Here is a tiny trained network, its code and every weight. The questions are about switching its units off for an input and a class, where a switched-off unit gives its printed mean instead of its output.

import numpy as np


def w(rows, s, z=0):
    codes = np.array(rows[::2]) - 128.0
    scale = np.full(codes.shape[1], s)
    scale[-1] = z or s
    return codes * scale


def norm(h):
    return h / np.sqrt((h * h).mean(-1, keepdims=True) + 1e-5)


def f(y):
    return y / 2 * (1 + np.tanh(0.7978845608 * (y + 0.044715 * y**3)))


def log_softmax(a):
    a = a - a.max(-1, keepdims=True)
    return a - np.log(np.exp(a).sum(-1, keepdims=True))


def net(x, mask):
    res = np.array(x, float).reshape(1, 5) / 4 @ E
    u = 0
    for l in range(4):
        y = f(norm(res) @ A[l][:, :-1].T + A[l][:, -1])
        res = res + np.where(mask[u : u + 10], y, B[l][:, -1]) @ B[l][:, :-1]
        u += 10
    return log_softmax(norm(res)[-1] @ U[:, :-1].T + U[:, -1])


A, B = {}, {}
E = w([
[78,129,171,6,85,186],'x0',
[159,188,155,76,122,137],'x1',
[241,109,253,152,193,40],'x2',
[144,3,140,121,45,148],'x3',
[163,147,77,126,4,110],'x4',
],0.0046)
A[0] = w([
[157,61,194,87,101,85,136],'0.n0',
[70,226,103,161,155,150,62],'0.n1',
[74,112,113,199,87,98,136],'0.n2',
[63,105,148,92,71,173,92],'0.n3',
[97,142,168,159,164,121,137],'0.n4',
[168,92,178,91,131,169,61],'0.n5',
[140,131,244,97,201,124,147],'0.n6',
[108,74,42,24,2,107,102],'0.n7',
[155,195,172,82,40,123,3],'0.n8',
[227,63,162,184,101,124,131],'0.n9',
],0.0077,0.0031)
B[0] = w([
[150,163,172,30,15,101,178],'0.n0',
[184,127,74,34,163,38,168],'0.n1',
[2,80,99,99,144,107,159],'0.n2',
[122,69,85,157,108,204,181],'0.n3',
[103,117,133,80,182,125,148],'0.n4',
[95,26,171,122,148,74,139],'0.n5',
[43,110,241,104,186,107,211],'0.n6',
[160,155,167,142,178,171,254],'0.n7',
[184,186,111,107,103,107,149],'0.n8',
[175,63,78,199,101,22,191],'0.n9',
],0.0061,0.0062)
A[1] = w([
[71,151,154,190,107,220,113],'1.n0',
[154,100,151,114,81,19,58],'1.n1',
[108,172,158,129,60,125,75],'1.n2',
[153,120,96,134,97,125,65],'1.n3',
[195,133,214,102,36,94,65],'1.n4',
[66,109,129,115,101,82,125],'1.n5',
[156,68,135,162,146,80,170],'1.n6',
[102,147,170,125,129,109,83],'1.n7',
[145,124,83,159,143,77,16],'1.n8',
[151,71,117,129,119,255,4],'1.n9',
],0.0092,0.003)
B[1] = w([
[83,76,151,10,151,156,197],'1.n0',
[92,56,131,96,113,150,236],'1.n1',
[234,113,126,146,182,169,127],'1.n2',
[131,199,190,118,169,127,129],'1.n3',
[207,22,157,142,194,186,252],'1.n4',
[140,86,152,121,139,173,158],'1.n5',
[74,118,159,185,39,132,232],'1.n6',
[121,155,125,130,133,162,141],'1.n7',
[174,175,115,142,107,160,149],'1.n8',
[169,153,30,40,68,255,234],'1.n9',
],0.0064,0.0036)
A[2] = w([
[132,113,158,164,119,124,69],'2.n0',
[31,249,109,84,161,173,2],'2.n1',
[159,171,61,109,134,233,73],'2.n2',
[124,78,194,127,120,180,80],'2.n3',
[34,101,92,111,99,101,129],'2.n4',
[50,224,60,123,92,104,99],'2.n5',
[143,122,140,253,117,85,120],'2.n6',
[129,203,142,87,151,240,117],'2.n7',
[118,199,228,154,170,98,44],'2.n8',
[113,172,222,169,200,213,142],'2.n9',
],0.0073,0.0032)
B[2] = w([
[109,122,105,116,124,116,124],'2.n0',
[214,117,128,200,94,105,218],'2.n1',
[75,72,100,26,85,103,254],'2.n2',
[117,125,68,123,165,110,194],'2.n3',
[169,159,181,180,191,192,184],'2.n4',
[196,103,132,116,229,108,201],'2.n5',
[92,201,104,161,3,160,209],'2.n6',
[95,125,85,118,72,76,254],'2.n7',
[3,135,142,53,85,213,184],'2.n8',
[99,199,148,79,84,123,201],'2.n9',
],0.0062,0.0033)
A[3] = w([
[123,166,138,238,78,97,6],'3.n0',
[20,186,212,95,182,73,5],'3.n1',
[183,139,40,122,153,34,42],'3.n2',
[198,93,230,22,225,194,172],'3.n3',
[235,192,176,49,125,112,127],'3.n4',
[231,103,198,124,96,143,2],'3.n5',
[180,126,227,96,128,70,188],'3.n6',
[154,205,67,72,129,70,65],'3.n7',
[255,52,82,221,74,146,130],'3.n8',
[146,27,177,113,88,169,107],'3.n9',
],0.0082,0.003)
B[3] = w([
[131,129,40,147,47,64,155],'3.n0',
[103,209,159,57,89,162,200],'3.n1',
[120,177,102,100,189,59,162],'3.n2',
[133,197,91,210,63,99,253],'3.n3',
[130,145,129,175,191,161,172],'3.n4',
[255,134,175,131,245,160,149],'3.n5',
[126,139,119,121,136,216,192],'3.n6',
[107,59,98,152,147,63,158],'3.n7',
[57,186,155,120,108,131,215],'3.n8',
[136,116,86,109,167,87,208],'3.n9',
],0.0068,0.0064)
U = w([
[55,78,95,157,201,167,2],'0',
[72,120,99,215,37,47,142],'1',
[122,86,50,10,81,183,166],'2',
[233,142,149,123,169,165,136],'3',
[36,212,210,73,125,140,181],'4',
[123,168,51,114,240,42,141],'5',
[158,2,219,147,105,111,128],'6',
],0.015,0.0037)

Each question gives the input, the list of numbers given to net, and the class t.
The units are the neurons (one row each of A and B). Each row of codes is followed by its name. A weight is (code - 128) times the scale printed after its matrix; where a second scale follows, it is the last column's (A, B and U).
mask holds one flag per neuron, layer by layer. A switched-off neuron (its flag False) gives its mean, the last column of its row in B, instead of its output. The means were averaged over made-up inputs and are rounded, as every weight is.
A unit's drop is (log p(t) with every unit on - log p(t) with that unit switched off) / (log p(t) with every unit on - log p(t) with every unit switched off).
The circuit of an input: a set's keep is (log p(t) with only the set's units on - log p(t) with every unit switched off) / (log p(t) with every unit on - log p(t) with every unit switched off). Starting from the 12 units with the biggest drops (on a tie, the unit counted first), units are removed one at a time, each time the one whose removal leaves the highest keep (on an exact tie, the one counted first), for as long as the keep stays at least 0.8.
circuit, biggest first: the units of the circuit, biggest drop first
unit that matters most: the unit with the biggest drop
k most important neurons: the k neurons with the biggest drops, biggest first
k most important neurons of layer l: the k neurons of layer l with the biggest drops, biggest first
drop when u is switched off: that unit's drop, to one decimal
input [-7,-4,-2,-2,-4], class 1: unit that matters most : 2.n6
input [-6,-5,-8,1,5], class 0: 3 most important neurons : (0.n2; 2.n4; 0.n0)
input [-1,-7,6,-3,-1], class 1: 2 most important neurons of layer 0 : (0.n9; 0.n7)
input [-4,-1,3,3,-1], class 1: 2 most important neurons of layer 1 : (1.n6; 1.n0)
input [-2,4,3,5,3], class 6: 2 most important neurons of layer 0 : (0.n9; 0.n0)
input [-2,-6,8,-3,3], class 1: 2 most important neurons of layer 1 : (1.n6; 1.n0)
input [7,7,0,4,7], class 3: 2 most important neurons of layer 1 : (1.n4; 1.n2)
input [-1,7,0,5,-1], class 6: 2 most important neurons : (0.n5; 0.n9)
input [8,7,8,0,0], class 3: 2 most important neurons : (1.n4; 0.n0)
input [-2,-4,4,0,-4], class 4: 2 most important neurons of layer 0 : (0.n6; 0.n4)
input [8,-2,-7,-7,-6], class 5: 3 most important neurons of layer 1 : (1.n4; 1.n9; 1.n1)
input [4,0,-8,-8,8], class 5: 2 most important neurons : (0.n1; 2.n5)
input [-3,-3,1,-6,7], class 5: 2 most important neurons of layer 3 : (3.n2; 3.n3)
input [0,-3,0,-7,0], class 5: circuit, biggest first : (0.n1)
input [1,2,3,3,4], class 3: 2 most important neurons of layer 0 : (0.n0; 0.n8)
input [2,5,2,6,-1], class 6: 2 most important neurons of layer 0 : (0.n5; 0.n9)
input [3,-2,1,7,8], class 3: 2 most important neurons : (0.n7; 3.n5)
input [-2,0,-6,-2,7], class 5: 2 most important neurons of layer 1 : (1.n4; 1.n1)
input [-8,-7,-3,-7,6], class 5: drop when 1.n9 is switched off : -0.1
input [-7,5,2,-8,-4], class 4: unit that matters most : 2.n8
input [-6,-8,5,6,-5], class 1: drop when 2.n6 is switched off : 0.1
input [4,-5,-6,-8,6], class 5: drop when 0.n1 is switched off : 0.4
